After every row comes one of two labels: whether the row has a hidden trait. Each part has its own trait and labels.
(in the rows, 128 means zero)
[136 126 116  63 107 147 124 147 121 143 125 141 134 128 143 100 129 136
  42 115 132 135 138 135 175 111 126 105 115 182 152  86  95 119 150  98
 138 131 147 135 131 178  97 122 136 140 160 141 123 126  98 120 140 126
 130 116 154 109 138 135  96 133 142 130 155 144 104 144 106 138  38 137
 136 133 119 108 127 124 122 106 158 113  99 176 157 125  68 106 106  82
 168 136 132 157 170 156  94 115 127 191 154 134  72 127] : H
[139 131 106  56 159 145 121 145 110 144 118 128 130 126 125 104 144 141
  63 132 133 133 127 125 108 111 134 116 130 151 160 123 115 126 139 103
 137 134 127  88 125 187  88 130 135 124 167 131 122 127 192 115 133 131
 133 111 133 112 142 132 115 131 123 132 113 150 103 136 101 132  50 139
 136 138 116 106 132 122 127 113 136 129 113 150 168 131 109 118 126 122
 151 133 128 118 151 138  97 101 123 176 134 128  77 118] : H
[123 137 116  60 159 141 127 126 137 151 140 136 134 135 134 109 121 170
  60 117 130 136 132 123 161 133 141 130 111 170 150 158 102 119 147 102
 147 132 127  55 121 192 103 132 138 166 142 140  89 123 213 134 152 122
 124 121 120 114 136 101 138 138 134 123 194 132 120 134 123 131   1 133
 159 123 113 119 127 130 126 115 144 100 110 150 157 121  56 108 122  57
 145 126 126 155 189 122  83 138  69 185  83 136  37 147] : H
[138 121 182  94 166 118 133 120  99 130 118 140 112 133 118 100 160 118
  98  90 140 131 118 151  99 126 106 134 146 151 150 131 113 137 182 114
 138 122 116 114 127 188 165 139 108 132  61 124 117 125  99 145 144 113
 129 136 108 122 126 117 113 147 126 130 128 125 116 144 118 122 120 130
  83 138 117 143 130 126 115  98 111 121 124 169 123 118 134 120 127 173
 128 133 123 146 172 190 140 125 149 164 123 110  67 142] : E
[115 132 146 100  93 128 130 106 132 119 140 135 130 135 124 100 129 122
 110 123 120 133 129 139 127 147 122 146 118 132 121  85 141 128 112 132
 128 129 145  95 150 158 137  61 146 154  75 129 133 126 166 127 135 126
 119 147 124 132 119 105 130 135 118 123 224 126 135 131 126 113 100 119
 126 113 132 142 130 116 122 117 125 156 127 140 139 130  86 120 121 112
 127 119 122 141 158  77 142  89 116 133  64 122  22 123] : H
[154 125 184  97 160 122 138 135 124 118 118 144 138 139 106 174 110 133
  67  96 127 133 125 142 170  97 116 118 125 145 130 145 127 129 163 101
 129 130 111 105 126 204 183 123 122 129 117 122 121 116 103 134 173 111
 129 128 112 110 133 109 125 139 134 124  96 122 111 144 120 139 199 136
  66 132 126 121 126 131 118 106 133 144 118 174 176 121  66  97 109 108
 139 128 126 144 163 134 134 187 183 170 117 129  73 128] : E
[139 121 144  74 134 117 129 112  98  90 134 125 120 134 101 171 133 127
 133  90 129 128 120 144 100 137 129 145 151 122 132 153 128 148 162 127
 122 124  86  76 127 147 139 149 110 137 107 121 127 125 136 119 139 116
 130 145 121 116 122  97 135 140 123 124 122 102 137 131 132 132 170 131
 111 138 123 146 133 133 126 117 114  90 115 150 120 111 125 125 135 139
 124 122 125 180 169 180 160  88 104 118 120 111  25 132] : E
[112 140 148 107 136 131 127 122 132 123 117 139 135 137 137 105 121 149
  57 119 129 128 131 135 160 147 131 128 120 159 154  83 114 118 124 125
 133 134 160 131 132 178 114 104 134 150  83 142 140 122 187 156 169 105
 119 129 112 143 130 125 122 133 111 123 182 140 128 129 124 116  89 125
 142 120 123 136 124 130 126 115 134 126 127 171 116 143 100 101 131 115
 119 129 122 148 179 126 129 134 102 163  69 126  38 131] : H
[115 140 124  73 135 141 127 129 137 126 145 135 139 137 139 114 123 146
  29 108 130 133 138 129 195 140 132 131 103 171 138  46  97 119 119 116
 135 137 137 100 126 216 105 113 146 170 136 137 140 122 247 139 167 120
 119 131 124 126 127 113 142 137 118 119 149 133 123 144 128 127   3 128
 152 115 116 140 125 127 126 115 137 112 130 163 148 121  58 106 121 101
 141 126 121 155 174 100 108 146  95 164  30 133   1 137] : H
[126 133 121 106 145 142 123 141 121 136 113 147 133 138 125  96 131 151
  39 118 126 134 131 127 185 111 127 122 122 162 146 124  96 122 131  98
 141 128 132 105 113 204 128 129 146 165 132 137 105 122 189 149 178 124
 129 114  94 121 138 108 122 141 142 126 150 155 101 141 105 133   1 129
 126 132 121 114 124 146 121 117 141  89 106 172 148 129 103 111 123 112
 125 131 116  97 164 163  92 135 113 182  66 143  28 174] : H
[117 134 174 129 112 125 132  94 142 125 147 143 133 142 126 110 114 130
  99 126 128 134 131 141 142 151 126 141 117 146 121  71 127 118 118 130
 129 129 161 100 150 170 140 104 131 155  75 140 138 123 169 146 165 112
 116 140 114 142 123 110 126 144 117 123 169 121 137 138 127 110  52 122
 146 110 125 127 126 121 126 125 132 140 120 153 135 136  67 112 121 127
  97 126 122 153 145  53 141 152 108 140  49 122  34 128] : E
[160 117 140  70 210 119 132 129  89 126 118 132 123 132 116 138 148 136
 117  89 146 133 122 139 110 126 125 122 140 129 151  98  81 136 178 100
 130 129 105  73 116 173 139 164 118 131 131 123 104 123  99 119 140 116
 130 126 121 103 131 120 105 140 131 128  93 113 114 135 122 136 160 142
  90 140 115 127 132 127 127  78 119  59 130 168 148 125 119 118 126 143
 126 129 128 162 161 192 141 120 146 146 145 109  94 127] : E
[165 115 132   1  87 137 120 145 101 139 169 141 144 138 111 131 134 111
   4 112 118 143 133 147 137 113 141 113 135 194 138 126 118 128 190  76
 130 129 130 119 148 174  55 135 119 131 144 140  93 122 104  94 109  92
 133 114 167  82 146 118  81 144 146 129 159 135  92 149  80 140  33 153
 131 153 119  72 131 122 128 109 155  83  32 248 185 106   9 108  98  88
 206 134 135 230 220 137 112 132  72 185 193 135   1 105] : E
[150 120 145  59 255 119 127 109 112 116 123 139 130 130 118 149 144 132
  89 112 128 134 123 132 112 132 117 109 146 139 157 199 129 132 179 108
 131 128  98 148 119 171 136 169 112 124 148 114 114 121  99 131 147 116
 129 126 119 100 130 121 116 136 148 126  94  91 109 148 112 131 168 142
  89 135 123 134 118 122 117 121 123  40 127 166 149 136 110 109 127 166
 134 133 126 139 170 174 132 125 148 161 133 114 113 115] : E
[144 122 145 101 193 117 136 125 104 121 133 131 120 133 110 158 141 146
 118  83 147 129 118 144 118 127 124 133 133 118 142 138  97 142 160  94
 123 128  95 119 115 176 147 145 119 140 127 110 131 125 133 129 138 115
 128 139 110 113 119 106 130 141 132 126  89 107 140 134 135 135 163 131
  96 133 118 138 132 128 124 107 117  89 141 151 127 108 137 122 129 131
  99 124 124 161 151 154 140  96 146 139 120 112 117 139] : E
[141 119 167 102 123 117 132 128  99 120 115 138 116 130 114 141 160 122
 105  85 137 120 120 155 112 118 115 144 143 128 141  91  87 147 185 129
 131 123 111 115 124 173 163 133 102 135  86 126 129 125  90 127 138 116
 131 145 117 126 114 119 113 140 121 129 120 127 135 130 127 133 240 127
  71 137 123 153 136 133 116  95 107 113 137 162 109 118 147 120 131 138
 133 123 125 139 147 212 149  49 166 141 137 110 107 148] : E
[139 121 140  76 125 127 132 121  72 116  91 136 110 132 119  85 174 113
 112  91 128 126 112 150  50 116 113 150 147 135 141  53 123 148 168 105
 143 122 121  79 121 145 163 130 107 134  88 128  99 129  83 120 100 128
 135 137 116 118 123 110 115 137 107 126 162 134 130 132 118 129 150 131
  68 138 121 170 139 131 117  86 109 155 118 139 107 119 165 131 136 160
 132 120 126 144 179 253 145  48 143 150 142 109  59 171] : H
[117 129 147 109 107 128 126 123 114 117 127 126 128 130 124 121 136 125
 106 120 121 130 127 139 121 139 130 141 129 141 130 109 144 130 130 129
 126 127 127  95 138 139 128 104 125 134 106 128 126 127 183 126 125 120
 124 132 126 136 128 113 129 127 108 126 215 129 135 134 127 123 102 124
 145 130 127 133 128 127 127 124 130 137 115 152 114 127 112 123 128 127
 135 125 124 148 151 116 130 102 103 131  79 127  59 124] : H
